Below is a small trained network, with its code and all its weights. Each question gives an input and a target symbol and asks what happens when units are switched off, that is, made to give their printed mean instead of their output.

import numpy as np


def w(rows, s, z=0):
    codes = np.array(rows[::2]) - 128.0
    scale = np.full(codes.shape[1], s)
    scale[-1] = z or s
    return codes * scale


def norm(h):
    return h / np.sqrt((h * h).mean(-1, keepdims=True) + 1e-5)


def f(y):
    return np.maximum(y, 0)


def softmax(a):
    e = np.exp(a - a.max(-1, keepdims=True))
    return e / e.sum(-1, keepdims=True)


def log_softmax(a):
    a = a - a.max(-1, keepdims=True)
    return a - np.log(np.exp(a).sum(-1, keepdims=True))


def net(x, mask):
    ids = ['ΓΣΨΩαβδζηθμξπτ'.index(c) for c in x.split()]
    T = len(ids)
    res = E[ids] + P[:T]
    u = 0
    for l in range(3):
        q, k, v = (norm(res) @ M[l].T for M in (Q, K, V))
        z = softmax(np.where(np.tri(T) > 0, q @ k.T / 2**0.5, -1e9)) @ v
        res = res + np.where(mask[u], z, O[l][:, -1]) @ O[l][:, :-1]
        u += 1
        y = f(norm(res) @ A[l][:, :-1].T + A[l][:, -1])
        res = res + np.where(mask[u : u + 12], y, B[l][:, -1]) @ B[l][:, :-1]
        u += 12
    return log_softmax(norm(res)[-1] @ U[:, :-1].T + U[:, -1])


Q, K, V, O, A, B = {}, {}, {}, {}, {}, {}
E = w([
[159,104,136,129],'Γ',
[115,119,125,153],'Σ',
[140,122,151,108],'Ψ',
[153,120,151,108],'Ω',
[141,123,148,111],'α',
[105,132,129,154],'β',
[142,119,149,110],'δ',
[148,118,144,112],'ζ',
[73,180,87,2],'η',
[150,118,143,115],'θ',
[106,129,128,158],'μ',
[102,134,139,147],'ξ',
[103,137,137,147],'π',
[127,111,120,157],'τ',
],0.023)
P = w([
[134,84,89,118],'0',
[82,93,209,151],'1',
[81,114,154,125],'2',
[86,114,151,126],'3',
[213,254,16,137],'4',
[222,168,167,233],'5',
[219,160,156,230],'6',
[83,115,131,116],'7',
[222,167,181,247],'8',
[219,164,171,240],'9',
[217,150,151,230],'10',
],0.0052)
Q[0] = w([
[157,245,47,88],'L0H1',
[58,9,204,116],'L0H1',
],0.013)
K[0] = w([
[148,110,188,190],'L0H1',
[147,151,5,88],'L0H1',
],0.018)
V[0] = w([
[2,224,215,14],'L0H1',
[78,89,1,106],'L0H1',
],0.005)
O[0] = w([
[57,3,139,58,4],'L0H1',
[178,131,3,40,66],'L0H1',
],0.0077,0.0017)
A[0] = w([
[69,240,185,149,180],'L0N1',
[83,126,88,201,142],'L0N2',
[167,88,63,91,155],'L0N3',
[57,97,107,156,100],'L0N4',
[81,126,154,24,162],'L0N5',
[162,36,172,104,159],'L0N6',
[221,116,204,123,86],'L0N7',
[60,144,34,2,3],'L0N8',
[41,225,152,119,102],'L0N9',
[90,204,188,55,117],'L0N10',
[66,170,56,8,25],'L0N11',
[76,40,161,170,186],'L0N12',
],0.0067,0.0038)
B[0] = w([
[185,66,103,195,253],'L0N1',
[177,85,75,78,206],'L0N2',
[75,87,161,158,154],'L0N3',
[77,148,82,89,156],'L0N4',
[131,140,84,169,165],'L0N5',
[63,175,125,129,216],'L0N6',
[69,138,148,165,244],'L0N7',
[217,247,24,198,147],'L0N8',
[162,107,116,44,162],'L0N9',
[84,131,2,201,158],'L0N10',
[168,201,46,154,145],'L0N11',
[106,163,76,141,240],'L0N12',
],0.0061,0.0044)
Q[1] = w([
[254,140,41,162],'L1H1',
[155,144,124,124],'L1H1',
],0.0091)
K[1] = w([
[96,91,173,2],'L1H1',
[122,137,164,94],'L1H1',
],0.0062)
V[1] = w([
[122,3,74,75],'L1H1',
[62,174,160,169],'L1H1',
],0.0018)
O[1] = w([
[158,98,133,253,6],'L1H1',
[171,232,57,70,178],'L1H1',
],0.0032,0.0011)
A[1] = w([
[119,155,72,98,113],'L1N1',
[143,94,105,150,4],'L1N2',
[87,116,152,150,164],'L1N3',
[122,162,87,148,79],'L1N4',
[165,77,134,2,64],'L1N5',
[138,149,63,88,107],'L1N6',
[120,176,89,141,39],'L1N7',
[175,196,95,137,49],'L1N8',
[65,196,85,112,90],'L1N9',
[132,75,80,104,121],'L1N10',
[145,77,81,107,115],'L1N11',
[192,130,130,130,141],'L1N12',
],0.0093,0.0044)
B[1] = w([
[131,104,149,123,188],'L1N1',
[85,163,108,133,134],'L1N2',
[157,106,89,128,253],'L1N3',
[152,117,129,136,197],'L1N4',
[254,161,184,174,135],'L1N5',
[132,70,135,109,191],'L1N6',
[124,105,142,140,158],'L1N7',
[143,108,154,123,220],'L1N8',
[121,104,194,113,196],'L1N9',
[120,156,159,153,185],'L1N10',
[107,159,163,150,180],'L1N11',
[114,82,168,100,243],'L1N12',
],0.009,0.0029)
Q[2] = w([
[131,24,254,88],'L2H1',
[8,134,203,187],'L2H1',
],0.0074)
K[2] = w([
[142,119,33,122],'L2H1',
[120,254,104,25],'L2H1',
],0.0082)
V[2] = w([
[137,117,254,91],'L2H1',
[141,62,133,177],'L2H1',
],0.0054)
O[2] = w([
[50,252,179,191,104],'L2H1',
[73,35,223,135,254],'L2H1',
],0.0036,0.0023)
A[2] = w([
[187,143,51,31,176],'L2N1',
[229,173,88,110,18],'L2N2',
[109,145,199,100,126],'L2N3',
[165,157,112,178,48],'L2N4',
[124,128,125,1,30],'L2N5',
[87,66,115,81,35],'L2N6',
[55,83,132,96,28],'L2N7',
[234,206,36,48,102],'L2N8',
[11,117,91,110,47],'L2N9',
[50,180,87,137,4],'L2N10',
[159,237,99,169,102],'L2N11',
[153,105,83,187,112],'L2N12',
],0.0093,0.0033)
B[2] = w([
[196,137,168,127,157],'L2N1',
[41,170,45,136,155],'L2N2',
[140,93,103,156,167],'L2N3',
[137,136,144,82,191],'L2N4',
[135,185,149,122,138],'L2N5',
[77,189,138,90,160],'L2N6',
[120,135,128,95,160],'L2N7',
[191,162,9,181,158],'L2N8',
[199,123,63,120,172],'L2N9',
[130,119,146,194,142],'L2N10',
[108,132,106,33,174],'L2N11',
[118,147,178,104,255],'L2N12',
],0.011,0.0045)
U = w([
[20,14,184,79,27],'Γ',
[224,254,184,95,57],'Σ',
[137,149,121,63,88],'Ψ',
[52,173,80,230,114],'Ω',
[97,62,40,211,109],'α',
[251,30,133,94,137],'β',
[23,221,161,153,198],'δ',
[109,189,190,119,95],'ζ',
[87,95,94,95,208],'η',
[84,117,74,204,89],'θ',
[85,74,66,100,253],'μ',
[225,207,52,173,174],'ξ',
[106,37,136,110,74],'π',
[88,192,161,73,146],'τ',
],0.011,0.0049)

Each question gives the input, a string of symbols that net reads in full, and the target symbol t.
The units are the heads (2 rows each of Q, K, V and O) and the neurons (one row each of A and B). Each row of codes is followed by its name. A weight is (code - 128) times the scale printed after its matrix; where a second scale follows, it is the last column's (O, A, B and U).
mask holds one flag per unit, layer by layer, with each layer's heads first. A switched-off unit (its flag False) gives its mean, the last column of its rows in O or B, instead of its output. The means were averaged over made-up inputs and are rounded, as every weight is.
A unit's drop is (log p(t) with every unit on - log p(t) with that unit switched off) / (log p(t) with every unit on - log p(t) with every unit switched off).
The circuit of an input: a set's keep is (log p(t) with only the set's units on - log p(t) with every unit switched off) / (log p(t) with every unit on - log p(t) with every unit switched off). Starting from the 12 units with the biggest drops (on a tie, the unit counted first), units are removed one at a time, each time the one whose removal leaves the highest keep (on an exact tie, the one counted first), for as long as the keep stays at least 0.8.
circuit, biggest first: the units of the circuit, biggest drop first
k most important neurons: the k neurons with the biggest drops, biggest first
top k neurons in layer l: the k neurons of layer l with the biggest drops, biggest first
input β δ Σ τ τ π β Γ, target ξ: circuit, biggest first : L0H1
input θ Ω δ Ω Ω Ω μ Ψ, target δ: 3 most important neurons : L0N1, L1N12, L1N6
input Ω Σ Ω ζ Σ Ω Ω ζ η, target ξ: 2 most important neurons : L2N8, L2N1
input η τ π π θ Σ τ ζ Σ, target μ: 2 most important neurons : L2N9, L0N1
input ξ μ Ω Σ Ψ π ζ Γ, target α: top 4 neurons in layer 2 : L2N9, L2N12, L2N11, L2N4
input β ξ ξ, target Γ: 4 most important neurons : L1N11, L0N9, L1N10, L0N10
input Γ Γ Γ Σ ξ ξ Γ ξ, target μ: circuit, biggest first : L0H1, L0N9, L0N1
input η τ Ω Σ θ Ω Σ Γ, target Γ: top 4 neurons in layer 0 : L0N6, L0N3, L0N7, L0N5
input ξ τ Γ, target μ: 2 most important neurons : L0N6, L2N9
input Ω Ψ τ, target δ: top 2 neurons in layer 2 : L2N12, L2N11
input Σ ξ θ Σ Ω, target μ: top 3 neurons in layer 0 : L0N7, L0N6, L0N3
input Ω τ θ Ω, target δ: circuit, biggest first : L0N7, L0N6, L0N10
input ζ Γ Σ δ τ, target Σ: 2 most important neurons : L2N12, L1N3
input Σ Ψ π Σ, target β: most important neuron : L1N12
input Γ ζ Ω, target Σ: top 2 neurons in layer 1 : L1N12, L1N8
input β θ Γ ξ, target Γ: top 3 neurons in layer 0 : L0N10, L0N1, L0N9
input ξ Σ ξ δ π, target β: 2 most important neurons : L1N12, L0N9
input ξ δ α τ, target μ: 2 most important neurons : L2N9, L0N4
input Σ Σ Σ τ θ, target β: 2 most important neurons : L1N12, L2N12
input Ω π Ω Ω, target δ: top neuron in layer 2 : L2N11
input Σ θ α, target β: top 2 neurons in layer 1 : L1N12, L1N8
input Σ Ω π, target β: 2 most important neurons : L1N6, L1N12
